Here is a tiny trained network, its code and every weight. The questions are about switching its units off for an input and a target symbol, where a switched-off unit gives its printed mean instead of its output.

import numpy as np


def w(rows, s, z=0):
    codes = np.array(rows[::2]) - 128.0
    scale = np.full(codes.shape[1], s)
    scale[-1] = z or s
    return codes * scale


def f(y):
    return np.maximum(y, 0)


def softmax(a):
    e = np.exp(a - a.max(-1, keepdims=True))
    return e / e.sum(-1, keepdims=True)


def log_softmax(a):
    a = a - a.max(-1, keepdims=True)
    return a - np.log(np.exp(a).sum(-1, keepdims=True))


def net(x, mask):
    ids = ['βγδεζηθλμξπστφψω'.index(c) for c in x.split()]
    T = len(ids)
    res = E[ids] + P[:T]
    r = res
    for j in range(2):
        rows = slice(3 * j, 3 * j + 3)
        q, k, v = (r @ M[0][rows].T for M in (Q, K, V))
        z = softmax(np.where(np.tri(T) > 0, q @ k.T / 3**0.5, -1e9)) @ v
        o = O[0][rows]
        res = res + np.where(mask[j], z, o[:, -1]) @ o[:, :-1]
    y = f(res @ A[0][:, :-1].T + A[0][:, -1])
    res = res + np.where(mask[2:6], y, B[0][:, -1]) @ B[0][:, :-1]
    return log_softmax(res[-1] @ U[:, :-1].T + U[:, -1])


Q, K, V, O, A, B = {}, {}, {}, {}, {}, {}
E = w([
[111,79,110],'β',
[114,118,114],'γ',
[67,172,130],'δ',
[120,128,118],'ε',
[100,130,121],'ζ',
[93,149,122],'η',
[119,147,112],'θ',
[52,161,138],'λ',
[79,106,136],'μ',
[96,164,116],'ξ',
[89,179,122],'π',
[157,37,102],'σ',
[31,74,142],'τ',
[79,149,132],'φ',
[2,115,144],'ψ',
[181,56,82],'ω',
],0.01)
P = w([
[144,103,2],'0',
[103,63,169],'1',
[202,197,113],'2',
[61,206,87],'3',
[119,57,196],'4',
[205,180,121],'5',
[54,199,80],'6',
[100,77,203],'7',
[207,170,118],'8',
[44,197,72],'9',
[82,95,213],'10',
[216,167,114],'11',
],0.013)
Q[0] = w([
[154,147,133],'h1',
[173,133,249],'h1',
[101,149,97],'h1',
[95,75,40],'h2',
[197,161,141],'h2',
[212,194,81],'h2',
],0.019)
K[0] = w([
[108,109,140],'h1',
[120,156,252],'h1',
[108,141,88],'h1',
[129,140,22],'h2',
[77,108,197],'h2',
[118,49,171],'h2',
],0.02)
V[0] = w([
[178,255,116],'h1',
[61,143,123],'h1',
[197,128,154],'h1',
[141,135,79],'h2',
[117,120,172],'h2',
[131,90,154],'h2',
],0.026)
O[0] = w([
[74,252,66,2],'h1',
[120,73,67,191],'h1',
[169,182,173,29],'h1',
[110,188,161,179],'h2',
[146,80,103,82],'h2',
[170,104,135,101],'h2',
],0.024,0.01)
A[0] = w([
[167,86,134,65],'n1',
[164,235,183,254],'n2',
[232,166,48,66],'n3',
[166,249,69,52],'n4',
],0.013,0.006)
B[0] = w([
[111,184,102,252],'n1',
[251,100,62,151],'n2',
[124,179,204,169],'n3',
[107,150,235,152],'n4',
],0.019,0.022)
U = w([
[105,54,244,158],'β',
[153,142,83,234],'γ',
[53,159,190,2],'δ',
[172,132,140,180],'ε',
[125,156,90,238],'ζ',
[112,174,152,196],'η',
[175,149,175,137],'θ',
[76,138,2,120],'λ',
[106,64,189,161],'μ',
[129,163,187,124],'ξ',
[120,161,210,51],'π',
[188,66,199,5],'σ',
[121,40,131,95],'τ',
[77,168,122,183],'φ',
[137,66,43,93],'ψ',
[176,92,101,96],'ω',
],0.0075,0.0079)

Each question gives the input, a string of symbols that net reads in full, and the target symbol t.
The units are the heads (3 rows each of Q, K, V and O) and the neurons (one row each of A and B). Each row of codes is followed by its name. A weight is (code - 128) times the scale printed after its matrix; where a second scale follows, it is the last column's (O, A, B and U).
mask holds one flag per unit, heads first, then neurons. A switched-off unit (its flag False) gives its mean, the last column of its rows in O or B, instead of its output. The means were averaged over made-up inputs and are rounded, as every weight is.
A unit's drop is (log p(t) with every unit on - log p(t) with that unit switched off) / (log p(t) with every unit on - log p(t) with every unit switched off).
The circuit of an input: a set's keep is (log p(t) with only the set's units on - log p(t) with every unit switched off) / (log p(t) with every unit on - log p(t) with every unit switched off). Starting from all 6 units, units are removed one at a time, each time the one whose removal leaves the highest keep (on an exact tie, the one counted first), for as long as the keep stays at least 0.8.
units of the circuit, in order: the units of the circuit, biggest drop first
unit that matters most: the unit with the biggest drop
k most important neurons: the k neurons with the biggest drops, biggest first
input λ φ π δ τ τ, target ψ: unit that matters most => h2
input δ σ ψ ζ δ τ ε, target δ: units of the circuit, in order => h2, n4, h1
input σ τ θ θ, target σ: 2 most important neurons => n2, n1
input γ τ ζ δ, target γ: units of the circuit, in order => n2, h2, h1
input δ λ ζ ζ π δ δ, target δ: units of the circuit, in order => h2, n4, h1
input ω δ ζ ξ φ μ γ, target ω: units of the circuit, in order => n2, h2, h1
input π β μ θ β λ φ, target π: 2 most important neurons => n4, n2
input γ η π λ φ γ τ η ε φ, target γ: units of the circuit, in order => n2, h1, h2
input φ ψ β ω, target φ: 2 most important neurons => n3, n2
input τ β β δ, target τ: 2 most important neurons => n3, n4
input π β β β ζ β λ σ λ δ, target π: units of the circuit, in order => n4, h1, h2, n2
input δ η β γ π λ σ, target δ: 3 most important neurons => n4, n2, n1
input σ λ ξ σ, target σ: 2 most important neurons => n2, n1
input ψ λ η, target λ: units of the circuit, in order => n1, h1, h2
input ψ θ τ ζ θ η τ λ ζ φ, target ψ: units of the circuit, in order => h1
input δ σ η β ε ε η, target δ: 3 most important neurons => n4, n2, n1
input λ β δ θ μ β ζ φ β μ, target λ: 2 most important neurons => n3, n4
input λ π δ λ γ λ δ, target λ: 2 most important neurons => n3, n4
input θ φ φ φ β ψ ε, target θ: units of the circuit, in order => n2, n4, h2, h1
input λ ε λ ξ, target λ: most important neuron => n3
input λ ψ φ π β β δ π ψ π, target λ: 2 most important neurons => n3, n4
